Below are the code and all the weights of a small trained network. Each question names an input and a class and asks about switching units off, where a switched-off unit gives its printed mean instead of its output.

import numpy as np


def w(rows, s, z=0):
    codes = np.array(rows[::2]) - 128.0
    scale = np.full(codes.shape[1], s)
    scale[-1] = z or s
    return codes * scale


def f(y):
    return y / 2 * (1 + np.tanh(0.7978845608 * (y + 0.044715 * y**3)))


def log_softmax(a):
    a = a - a.max(-1, keepdims=True)
    return a - np.log(np.exp(a).sum(-1, keepdims=True))


def net(x, mask):
    res = np.array(x, float).reshape(1, 8) / 4 @ E
    y = f(res @ A[0][:, :-1].T + A[0][:, -1])
    res = res + np.where(mask, y, B[0][:, -1]) @ B[0][:, :-1]
    return log_softmax(res[-1] @ U[:, :-1].T + U[:, -1])


A, B = {}, {}
E = w([
[187,115,180,58,154,158,113,105,118],'x0',
[161,129,212,64,111,91,54,27,84],'x1',
[161,125,64,167,145,121,33,35,131],'x2',
[213,192,104,50,63,222,114,170,205],'x3',
[51,3,138,82,78,206,36,156,154],'x4',
[119,175,225,138,155,230,111,217,8],'x5',
[36,84,170,72,24,121,116,159,156],'x6',
[96,27,74,84,215,183,112,79,98],'x7',
],0.0054)
A[0] = w([
[15,66,109,164,49,106,120,179,167,166],'N1',
[147,145,165,155,174,187,28,103,50,106],'N2',
[200,206,53,180,131,105,163,128,190,186],'N3',
[156,174,228,64,30,54,91,56,142,119],'N4',
[123,207,175,160,150,97,211,205,76,142],'N5',
[144,150,159,153,168,174,71,130,58,127],'N6',
[200,225,55,181,125,104,173,131,179,220],'N7',
[143,236,148,189,148,92,222,184,92,208],'N8',
[151,100,167,122,138,98,63,15,89,230],'N9',
[124,81,140,55,87,229,108,206,189,169],'N10',
[165,126,157,38,120,240,111,201,143,115],'N11',
[157,139,189,89,43,47,100,50,162,163],'N12',
[207,204,45,186,128,110,165,113,196,170],'N13',
[126,208,175,161,143,101,221,212,72,145],'N14',
[153,137,170,125,154,216,36,144,60,174],'N15',
[130,73,132,158,234,142,47,51,43,209],'N16',
[16,62,97,170,79,108,119,167,163,160],'N17',
[131,202,175,174,151,101,221,207,76,146],'N18',
[109,34,52,126,217,85,154,37,132,127],'N19',
[9,64,103,168,67,113,121,185,173,151],'N20',
[93,85,123,81,88,216,117,201,174,197],'N21',
[204,201,34,173,119,102,156,112,209,166],'N22',
[123,171,196,151,145,121,192,251,84,210],'N23',
[136,76,126,153,240,134,73,33,51,209],'N24',
[162,168,165,67,132,247,80,179,83,243],'N25',
[60,71,121,79,74,210,105,229,173,252],'N26',
[209,184,22,169,119,94,146,83,214,158],'N27',
[157,144,204,110,103,117,53,85,87,182],'N28',
[152,210,172,152,161,163,79,143,32,205],'N29',
[175,124,90,136,124,76,137,40,176,246],'N30',
[2,55,68,185,94,92,135,146,165,209],'N31',
[147,170,174,175,181,154,110,167,43,205],'N32',
[59,16,71,124,186,99,137,66,128,181],'N33',
],0.0059,0.0023)
B[0] = w([
[44,104,168,187,116,143,56,220,69,219],'N1',
[114,130,42,180,88,151,69,81,164,184],'N2',
[212,235,96,119,192,125,87,204,98,223],'N3',
[95,149,230,50,44,41,80,76,219,219],'N4',
[126,176,212,189,169,98,230,124,143,206],'N5',
[114,143,72,192,98,150,116,90,165,169],'N6',
[217,255,100,123,190,115,96,195,97,237],'N7',
[167,238,194,173,194,87,195,140,137,233],'N8',
[95,88,94,128,133,58,74,45,156,225],'N9',
[163,49,160,48,87,214,159,212,137,229],'N10',
[234,85,127,54,59,230,220,145,205,216],'N11',
[91,125,227,53,99,31,51,109,172,211],'N12',
[219,218,82,114,187,127,73,194,101,227],'N13',
[130,183,225,191,174,105,240,129,140,213],'N14',
[140,124,56,170,69,181,101,96,190,204],'N15',
[114,65,30,172,150,121,124,45,137,240],'N16',
[38,91,149,193,135,143,65,203,37,209],'N17',
[133,186,217,209,180,94,229,132,147,212],'N18',
[153,61,77,31,240,79,204,79,39,231],'N19',
[49,103,151,185,124,153,72,219,50,216],'N20',
[137,90,147,94,108,199,140,200,117,219],'N21',
[209,224,80,101,184,124,49,220,84,228],'N22',
[119,129,210,194,134,159,231,163,144,223],'N23',
[131,65,17,172,167,104,140,1,137,243],'N24',
[183,145,91,137,43,208,175,97,224,239],'N25',
[113,56,157,107,74,232,139,238,108,255],'N26',
[200,183,67,70,184,108,18,192,79,236],'N27',
[97,132,120,131,61,105,73,80,203,191],'N28',
[108,210,94,206,82,144,144,66,178,208],'N29',
[167,133,108,51,181,63,55,125,109,223],'N30',
[54,102,136,161,167,110,83,185,20,232],'N31',
[94,168,108,245,113,135,163,78,187,200],'N32',
[88,24,71,89,204,97,183,98,27,231],'N33',
],0.0055,0.0058)
U = w([
[221,209,70,94,184,104,50,179,98,180],'0',
[107,32,67,89,212,72,161,44,76,100],'1',
[135,212,160,84,75,102,175,81,144,4],'2',
[128,178,221,215,161,103,255,146,143,165],'3',
[110,128,48,225,81,159,85,55,175,125],'4',
[185,76,147,42,50,243,181,174,179,100],'5',
[18,76,149,160,113,151,70,221,47,158],'6',
[100,116,214,49,60,18,47,80,193,152],'7',
],0.0063,0.0018)

Each question gives the input, the list of numbers given to net, and the class t.
The units are the neurons (one row each of A and B). Each row of codes is followed by its name. A weight is (code - 128) times the scale printed after its matrix; where a second scale follows, it is the last column's (A, B and U).
mask holds one flag per neuron, in row order. A switched-off neuron (its flag False) gives its mean, the last column of its row in B, instead of its output. The means were averaged over made-up inputs and are rounded, as every weight is.
A unit's drop is (log p(t) with every unit on - log p(t) with that unit switched off) / (log p(t) with every unit on - log p(t) with every unit switched off).
The circuit of an input: a set's keep is (log p(t) with only the set's units on - log p(t) with every unit switched off) / (log p(t) with every unit on - log p(t) with every unit switched off). Starting from the 12 units with the biggest drops (on a tie, the unit counted first), units are removed one at a time, each time the one whose removal leaves the highest keep (on an exact tie, the one counted first), for as long as the keep stays at least 0.8.
circuit, biggest first: the units of the circuit, biggest drop first
k most important neurons: the k neurons with the biggest drops, biggest first
drop of u: that unit's drop, to one decimal
input [6,0,-4,-2,4,4,-7,-2], class 3: circuit, biggest first -> [N23; N27]
input [1,5,-4,-6,4,4,3,-4], class 7: circuit, biggest first -> [N4; N28]
input [-3,7,2,-6,0,-4,-8,-4], class 1: circuit, biggest first -> [N24; N19]
input [8,7,5,8,4,4,-1,3], class 5: circuit, biggest first -> [N11]
input [6,8,5,-2,-8,-2,3,2], class 7: 2 most important neurons -> [N4; N12]
input [4,-3,-7,-8,2,-8,-6,-3], class 1: circuit, biggest first -> [N19; N33]
input [-1,7,8,-1,7,3,-3,-8], class 4: circuit, biggest first -> [N2; N15]
input [-3,-6,-3,-1,-7,-5,5,-6], class 0: 4 most important neurons -> [N22; N27; N13; N7]
input [5,8,1,-5,-8,-2,-3,0], class 7: 4 most important neurons -> [N4; N12; N28; N33]
input [5,-2,7,6,5,4,-3,6], class 5: 2 most important neurons -> [N11; N10]
input [-2,5,7,-5,6,-6,-3,-8], class 7: 2 most important neurons -> [N12; N4]
input [3,-2,6,5,1,-3,8,7], class 5: 2 most important neurons -> [N10; N11]
input [6,-1,-4,7,-4,4,-3,5], class 5: 2 most important neurons -> [N11; N25]
input [-6,-7,5,-2,4,-7,-4,5], class 1: circuit, biggest first -> [N19]
input [1,7,0,-4,5,3,7,-4], class 7: 3 most important neurons -> [N4; N12; N28]
input [3,-1,-8,1,3,-4,7,5], class 6: drop of N1 -> 0.3
input [-6,-3,5,-4,8,-6,2,5], class 6: drop of N1 -> 0.2
input [-8,-1,3,-8,7,-1,-8,-7], class 6: drop of N20 -> 0.2
input [8,-3,-5,-1,8,3,5,6], class 5: drop of N11 -> 0.2
input [-1,7,-8,-7,8,0,-3,-6], class 7: circuit, biggest first -> [N4]
